Here is a tiny trained network, its code and every weight. The questions are about switching its units off for an input and a class, where a switched-off unit gives its printed mean instead of its output.

import numpy as np


def w(rows, s, z=0):
    codes = np.array(rows[::2]) - 128.0
    scale = np.full(codes.shape[1], s)
    scale[-1] = z or s
    return codes * scale


def f(y):
    return y / 2 * (1 + np.tanh(0.7978845608 * (y + 0.044715 * y**3)))


def log_softmax(a):
    a = a - a.max(-1, keepdims=True)
    return a - np.log(np.exp(a).sum(-1, keepdims=True))


def net(x, mask):
    res = np.array(x, float).reshape(1, 3) / 4 @ E
    y = f(res @ A[0][:, :-1].T + A[0][:, -1])
    res = res + np.where(mask, y, B[0][:, -1]) @ B[0][:, :-1]
    return log_softmax(res[-1] @ U[:, :-1].T + U[:, -1])


A, B = {}, {}
E = w([
[81,212,163,132,50,173,111,40],'x0',
[252,115,156,153,93,92,250,99],'x1',
[66,90,196,66,168,44,146,120],'x2',
],0.016)
A[0] = w([
[86,162,117,149,148,182,69,186,64],'N0',
[197,127,91,165,124,120,135,119,57],'N1',
[75,116,126,139,147,158,39,118,170],'N2',
[178,106,205,131,131,121,224,112,168],'N3',
[145,120,135,140,181,109,151,168,98],'N4',
[113,194,146,178,72,210,107,81,128],'N5',
[94,167,175,97,96,167,143,87,176],'N6',
[145,120,170,132,110,140,131,63,128],'N7',
[186,85,94,105,170,116,90,147,113],'N8',
[186,99,153,169,125,116,164,132,241],'N9',
[134,57,188,74,166,102,133,157,110],'N10',
[37,109,137,100,190,101,96,147,253],'N11',
[67,158,158,115,117,135,121,115,73],'N12',
[197,118,106,165,129,194,122,144,52],'N13',
[94,84,101,104,184,132,94,193,153],'N14',
[58,141,202,77,133,138,130,105,177],'N15',
[95,134,252,13,148,48,172,115,154],'N16',
],0.015,0.0052)
B[0] = w([
[203,198,91,108,95,188,127,110,203],'N0',
[104,65,153,119,135,136,132,137,181],'N1',
[124,93,129,79,128,179,116,154,221],'N2',
[253,117,126,156,93,162,141,90,237],'N3',
[106,76,147,93,112,112,130,177,174],'N4',
[138,159,106,53,105,84,42,72,234],'N5',
[88,147,147,145,122,66,131,138,203],'N6',
[132,185,137,139,130,104,113,120,172],'N7',
[135,125,160,128,210,73,148,180,185],'N8',
[133,67,165,112,130,168,106,174,211],'N9',
[144,154,148,81,107,154,104,90,203],'N10',
[126,190,145,139,159,117,86,190,241],'N11',
[106,134,173,154,170,72,133,122,179],'N12',
[85,91,97,137,126,109,76,136,188],'N13',
[87,191,150,115,191,135,120,179,212],'N14',
[87,127,150,145,163,68,127,132,211],'N15',
[94,180,132,112,93,102,81,34,255],'N16',
],0.013,0.026)
U = w([
[133,183,140,126,174,171,134,192,235],'0',
[129,42,121,206,141,180,177,211,117],'1',
[136,160,96,83,77,183,59,87,208],'2',
[133,138,89,135,197,135,185,90,3],'3',
[119,214,131,197,105,56,172,65,59],'4',
[128,144,84,121,160,156,253,123,8],'5',
[17,158,140,102,158,86,63,150,165],'6',
[165,80,165,96,113,148,144,132,124],'7',
],0.013,0.0039)

Each question gives the input, the list of numbers given to net, and the class t.
The units are the neurons (one row each of A and B). Each row of codes is followed by its name. A weight is (code - 128) times the scale printed after its matrix; where a second scale follows, it is the last column's (A, B and U).
mask holds one flag per neuron, in row order. A switched-off neuron (its flag False) gives its mean, the last column of its row in B, instead of its output. The means were averaged over made-up inputs and are rounded, as every weight is.
A unit's drop is (log p(t) with every unit on - log p(t) with that unit switched off) / (log p(t) with every unit on - log p(t) with every unit switched off).
The circuit of an input: a set's keep is (log p(t) with only the set's units on - log p(t) with every unit switched off) / (log p(t) with every unit on - log p(t) with every unit switched off). Starting from the 12 units with the biggest drops (on a tie, the unit counted first), units are removed one at a time, each time the one whose removal leaves the highest keep (on an exact tie, the one counted first), for as long as the keep stays at least 0.8.
circuit, biggest first: the units of the circuit, biggest drop first
top k neurons: the k neurons with the biggest drops, biggest first
drop of u: that unit's drop, to one decimal
input [3,8,8], class 4: circuit, biggest first => (N16)
input [3,8,4], class 4: top 4 neurons => (N16 N2 N5 N7)
input [-8,8,-2], class 1: top 2 neurons => (N5 N16)
input [-4,-7,-8], class 0: circuit, biggest first => (N14 N16 N0)
input [1,-8,-4], class 2: top 2 neurons => (N0 N5)
input [-2,1,3], class 2: top 4 neurons => (N6 N15 N12 N10)
input [-7,8,-1], class 1: top 3 neurons => (N5 N16 N9)
input [-8,0,-1], class 0: top 2 neurons => (N16 N5)
input [-4,0,1], class 0: top 2 neurons => (N5 N16)
input [-8,6,8], class 2: top 3 neurons => (N16 N10 N3)
input [0,-8,-4], class 2: top 3 neurons => (N0 N5 N8)
input [-7,-2,-1], class 0: top 4 neurons => (N16 N5 N15 N6)
input [-8,1,-2], class 1: top 2 neurons => (N16 N5)
input [3,-6,-3], class 2: circuit, biggest first => (N0)
input [-3,1,-7], class 1: drop of N16 => 0.3
input [1,5,3], class 2: drop of N15 => 0.1
input [-7,8,8], class 7: drop of N4 => 0.7
input [1,0,3], class 4: drop of N9 => 0.3
